Below are the code and all the weights of a small trained network. Each question names an input and a class and asks about switching units off, where a switched-off unit gives its printed mean instead of its output.

import numpy as np


def w(rows, s, z=0):
    codes = np.array(rows[::2]) - 128.0
    scale = np.full(codes.shape[1], s)
    scale[-1] = z or s
    return codes * scale


def f(y):
    return np.maximum(y, 0)


def log_softmax(a):
    a = a - a.max(-1, keepdims=True)
    return a - np.log(np.exp(a).sum(-1, keepdims=True))


def net(x, mask):
    res = np.array(x, float).reshape(1, 4) / 4 @ E
    y = f(res @ A[0][:, :-1].T + A[0][:, -1])
    res = res + np.where(mask, y, B[0][:, -1]) @ B[0][:, :-1]
    return log_softmax(res[-1] @ U[:, :-1].T + U[:, -1])


A, B = {}, {}
E = w([
[141,154,80,255,47,83,212,125,205,171],'x0',
[38,134,76,188,145,63,99,134,248,36],'x1',
[58,160,147,64,62,158,101,144,178,201],'x2',
[159,75,178,127,156,116,117,235,151,161],'x3',
],0.0084)
A[0] = w([
[227,82,133,244,174,118,153,110,78,84,112],'neuron 1',
[191,96,157,158,136,122,116,245,135,183,79],'neuron 2',
[139,183,121,172,59,136,131,2,93,124,111],'neuron 3',
[168,140,117,236,60,113,191,129,163,187,33],'neuron 4',
[78,119,148,99,49,157,113,138,187,246,118],'neuron 5',
[171,143,141,146,122,120,141,204,141,144,91],'neuron 6',
[218,124,147,123,96,151,158,140,41,239,4],'neuron 7',
[122,114,144,176,130,105,107,197,173,131,121],'neuron 8',
],0.011,0.0042)
B[0] = w([
[137,238,97,80,63,111,139,244,117,171,222],'neuron 1',
[108,87,51,91,135,154,179,24,95,173,202],'neuron 2',
[100,38,58,51,141,187,200,132,160,170,221],'neuron 3',
[150,84,195,129,207,128,24,141,68,83,251],'neuron 4',
[173,220,88,106,99,104,155,241,88,134,226],'neuron 5',
[73,125,108,107,116,94,149,22,112,141,167],'neuron 6',
[89,89,113,173,148,125,102,186,233,44,247],'neuron 7',
[126,62,96,85,128,225,180,177,194,116,182],'neuron 8',
],0.011,0.013)
U = w([
[84,121,107,198,118,100,120,152,245,57,184],'0',
[155,201,121,115,80,106,142,170,78,171,35],'1',
[143,94,167,90,188,147,32,131,33,124,253],'2',
[108,82,94,104,123,149,193,81,109,184,67],'3',
[145,139,153,157,110,132,154,125,121,163,254],'4',
[131,130,185,192,122,113,114,89,124,139,38],'5',
],0.011,0.0034)

Each question gives the input, the list of numbers given to net, and the class t.
The units are the neurons (one row each of A and B). Each row of codes is followed by its name. A weight is (code - 128) times the scale printed after its matrix; where a second scale follows, it is the last column's (A, B and U).
mask holds one flag per neuron, in row order. A switched-off neuron (its flag False) gives its mean, the last column of its row in B, instead of its output. The means were averaged over made-up inputs and are rounded, as every weight is.
A unit's drop is (log p(t) with every unit on - log p(t) with that unit switched off) / (log p(t) with every unit on - log p(t) with every unit switched off).
The circuit of an input: a set's keep is (log p(t) with only the set's units on - log p(t) with every unit switched off) / (log p(t) with every unit on - log p(t) with every unit switched off). Starting from all 8 units, units are removed one at a time, each time the one whose removal leaves the highest keep (on an exact tie, the one counted first), for as long as the keep stays at least 0.8.
units of the circuit, in order: the units of the circuit, biggest drop first
most important unit: the unit with the biggest drop
k most important neurons: the k neurons with the biggest drops, biggest first
drop when u is switched off: that unit's drop, to one decimal
input [-2,-6,7,4], class 1: most important unit : neuron 5
input [-1,-1,-1,-1], class 4: 2 most important neurons : [neuron 4; neuron 7]
input [3,2,3,-2], class 4: 2 most important neurons : [neuron 7; neuron 1]
input [1,0,5,4], class 1: 2 most important neurons : [neuron 5; neuron 3]
input [0,4,1,-8], class 3: 2 most important neurons : [neuron 7; neuron 3]
input [2,6,-1,7], class 3: units of the circuit, in order : [neuron 7; neuron 2]
input [-4,-2,-5,-4], class 1: 2 most important neurons : [neuron 4; neuron 1]
input [1,6,2,8], class 3: units of the circuit, in order : [neuron 7; neuron 2]
input [-3,-7,7,8], class 3: 4 most important neurons : [neuron 2; neuron 1; neuron 6; neuron 4]
input [4,0,1,5], class 3: 4 most important neurons : [neuron 2; neuron 8; neuron 6; neuron 7]
input [-6,3,7,8], class 3: 4 most important neurons : [neuron 4; neuron 1; neuron 2; neuron 8]
input [7,-6,-3,-2], class 2: 2 most important neurons : [neuron 4; neuron 8]
input [8,4,2,0], class 2: 2 most important neurons : [neuron 4; neuron 7]
input [-6,2,8,3], class 1: 2 most important neurons : [neuron 4; neuron 5]
input [-1,-8,-2,-1], class 0: most important unit : neuron 7
input [3,-4,0,4], class 0: 2 most important neurons : [neuron 7; neuron 3]
input [-3,-4,2,0], class 0: 3 most important neurons : [neuron 4; neuron 7; neuron 1]
input [-6,-6,-5,1], class 0: units of the circuit, in order : [neuron 7; neuron 4]
input [7,3,-4,-4], class 2: 2 most important neurons : [neuron 4; neuron 7]
input [3,0,-2,5], class 3: 2 most important neurons : [neuron 2; neuron 5]
input [-5,1,-5,-7], class 3: units of the circuit, in order : [neuron 4]
input [7,-8,6,5], class 0: drop when neuron 7 is switched off : 3.0
input [3,2,7,-4], class 1: drop when neuron 7 is switched off : 0.2
input [2,-1,7,-2], class 1: drop when neuron 2 is switched off : 0.0
input [-5,-6,3,0], class 0: drop when neuron 7 is switched off : 0.6
